Below are the code and all the weights of a small trained network. Each question names an input and a target symbol and asks about switching units off, where a switched-off unit gives its printed mean instead of its output.

import numpy as np


def w(rows, s, z=0):
    codes = np.array(rows[::2]) - 128.0
    scale = np.full(codes.shape[1], s)
    scale[-1] = z or s
    return codes * scale


def f(y):
    return np.maximum(y, 0)


def softmax(a):
    e = np.exp(a - a.max(-1, keepdims=True))
    return e / e.sum(-1, keepdims=True)


def log_softmax(a):
    a = a - a.max(-1, keepdims=True)
    return a - np.log(np.exp(a).sum(-1, keepdims=True))


def net(x, mask):
    ids = ['βγδζξσω'.index(c) for c in x.split()]
    T = len(ids)
    res = E[ids] + P[:T]
    r = res
    for j in range(3):
        rows = slice(2 * j, 2 * j + 2)
        q, k, v = (r @ M[0][rows].T for M in (Q, K, V))
        z = softmax(np.where(np.tri(T) > 0, q @ k.T / 2**0.5, -1e9)) @ v
        o = O[0][rows]
        res = res + np.where(mask[j], z, o[:, -1]) @ o[:, :-1]
    y = f(res @ A[0][:, :-1].T + A[0][:, -1])
    res = res + np.where(mask[3:19], y, B[0][:, -1]) @ B[0][:, :-1]
    return log_softmax(res[-1] @ U[:, :-1].T + U[:, -1])


Q, K, V, O, A, B = {}, {}, {}, {}, {}, {}
E = w([
[110,73,83],'β',
[118,180,223],'γ',
[109,68,83],'δ',
[198,68,175],'ζ',
[153,48,102],'ξ',
[2,140,87],'σ',
[86,162,232],'ω',
],0.0091)
P = w([
[214,254,56],'0',
[40,29,179],'1',
[29,26,219],'2',
[19,12,233],'3',
[86,93,125],'4',
[81,95,144],'5',
[77,98,168],'6',
[68,78,163],'7',
[73,67,160],'8',
[80,68,191],'9',
[48,81,197],'10',
[49,79,197],'11',
[48,76,200],'12',
],0.0075)
Q[0] = w([
[77,2,178],'H1',
[121,158,77],'H1',
[102,213,98],'H2',
[72,80,143],'H2',
[62,102,183],'H3',
[195,169,70],'H3',
],0.011)
K[0] = w([
[195,223,92],'H1',
[65,70,70],'H1',
[152,35,147],'H2',
[255,147,78],'H2',
[222,252,95],'H3',
[58,47,185],'H3',
],0.0076)
V[0] = w([
[66,63,63],'H1',
[61,128,56],'H1',
[192,21,76],'H2',
[131,159,32],'H2',
[249,134,87],'H3',
[185,140,169],'H3',
],0.012)
O[0] = w([
[162,102,179,33],'H1',
[142,135,250,121],'H1',
[217,99,136,1],'H2',
[159,176,173,84],'H2',
[203,125,90,211],'H3',
[126,133,87,161],'H3',
],0.016,0.0036)
A[0] = w([
[255,201,169,62],'N1',
[213,171,178,164],'N2',
[91,77,200,46],'N3',
[76,68,217,3],'N4',
[172,149,110,114],'N5',
[151,67,72,174],'N6',
[183,147,92,134],'N7',
[104,72,205,101],'N8',
[160,107,44,157],'N9',
[113,89,107,134],'N10',
[161,104,56,185],'N11',
[111,53,208,112],'N12',
[172,137,93,124],'N13',
[186,124,139,157],'N14',
[133,242,156,55],'N15',
[127,231,117,105],'N16',
],0.0073,0.0037)
B[0] = w([
[83,18,225,175],'N1',
[121,26,190,187],'N2',
[123,200,136,227],'N3',
[135,253,120,246],'N4',
[118,114,159,145],'N5',
[208,207,135,209],'N6',
[149,104,176,157],'N7',
[158,234,133,246],'N8',
[171,189,92,223],'N9',
[152,135,146,195],'N10',
[205,211,94,216],'N11',
[157,209,109,255],'N12',
[159,111,179,153],'N13',
[117,85,149,160],'N14',
[91,171,154,160],'N15',
[22,154,125,163],'N16',
],0.0048)
U = w([
[158,40,213,254],'β',
[77,223,49,94],'γ',
[154,62,228,178],'δ',
[236,206,70,23],'ζ',
[205,42,184,237],'ξ',
[107,231,205,38],'σ',
[1,36,117,143],'ω',
],0.0047,0.0016)

Each question gives the input, a string of symbols that net reads in full, and the target symbol t.
The units are the heads (2 rows each of Q, K, V and O) and the neurons (one row each of A and B). Each row of codes is followed by its name. A weight is (code - 128) times the scale printed after its matrix; where a second scale follows, it is the last column's (O, A, B and U).
mask holds one flag per unit, heads first, then neurons. A switched-off unit (its flag False) gives its mean, the last column of its rows in O or B, instead of its output. The means were averaged over made-up inputs and are rounded, as every weight is.
A unit's drop is (log p(t) with every unit on - log p(t) with that unit switched off) / (log p(t) with every unit on - log p(t) with every unit switched off).
The circuit of an input: a set's keep is (log p(t) with only the set's units on - log p(t) with every unit switched off) / (log p(t) with every unit on - log p(t) with every unit switched off). Starting from the 12 units with the biggest drops (on a tie, the unit counted first), units are removed one at a time, each time the one whose removal leaves the highest keep (on an exact tie, the one counted first), for as long as the keep stays at least 0.8.
circuit, biggest first: the units of the circuit, biggest drop first
unit that matters most: the unit with the biggest drop
heads that matter: for each layer, one digit per head in row order, 1 if its drop is at least 0.15 and else 0, layers parted by /
input γ ζ β, target γ: circuit, biggest first : [H1, H2]
input ζ ζ ξ ω ζ, target ζ: circuit, biggest first : [H1, H2, N11, N6]
input ω ω γ δ ζ ω ζ ξ γ ω ζ, target ω: circuit, biggest first : [H3, H2]
input σ γ ξ ω ω γ ξ, target σ: unit that matters most : H3
input σ ω ζ γ, target σ: circuit, biggest first : [H1, H3, N4, N8]
input ζ ω δ ζ σ σ δ ω γ δ σ, target ζ: heads that matter : 011
input ζ δ δ γ γ γ, target ζ: circuit, biggest first : [H3, H1, H2, N11]
input ω ω γ σ σ, target ω: heads that matter : 010
input ω σ ζ, target γ: heads that matter : 100
input ω ζ σ σ ω β, target ω: heads that matter : 001
input ζ δ γ δ, target ζ: heads that matter : 101
input ω ξ σ ξ, target γ: heads that matter : 100
input σ ω γ, target σ: heads that matter : 100
input γ β γ, target γ: circuit, biggest first : [H1]
input ω ω γ, target ω: heads that matter : 110
input ξ σ δ, target ξ: heads that matter : 011
input ζ ω ζ, target ζ: circuit, biggest first : [H1, H3, H2]
input σ ξ ω γ ζ ω ω ω ω σ σ ζ, target σ: circuit, biggest first : [H3, H1, N4, N8]
input ζ ω δ γ σ ω ξ ω ξ σ ζ ω β, target ζ: heads that matter : 111
input ξ γ ζ, target ξ: unit that matters most : H2
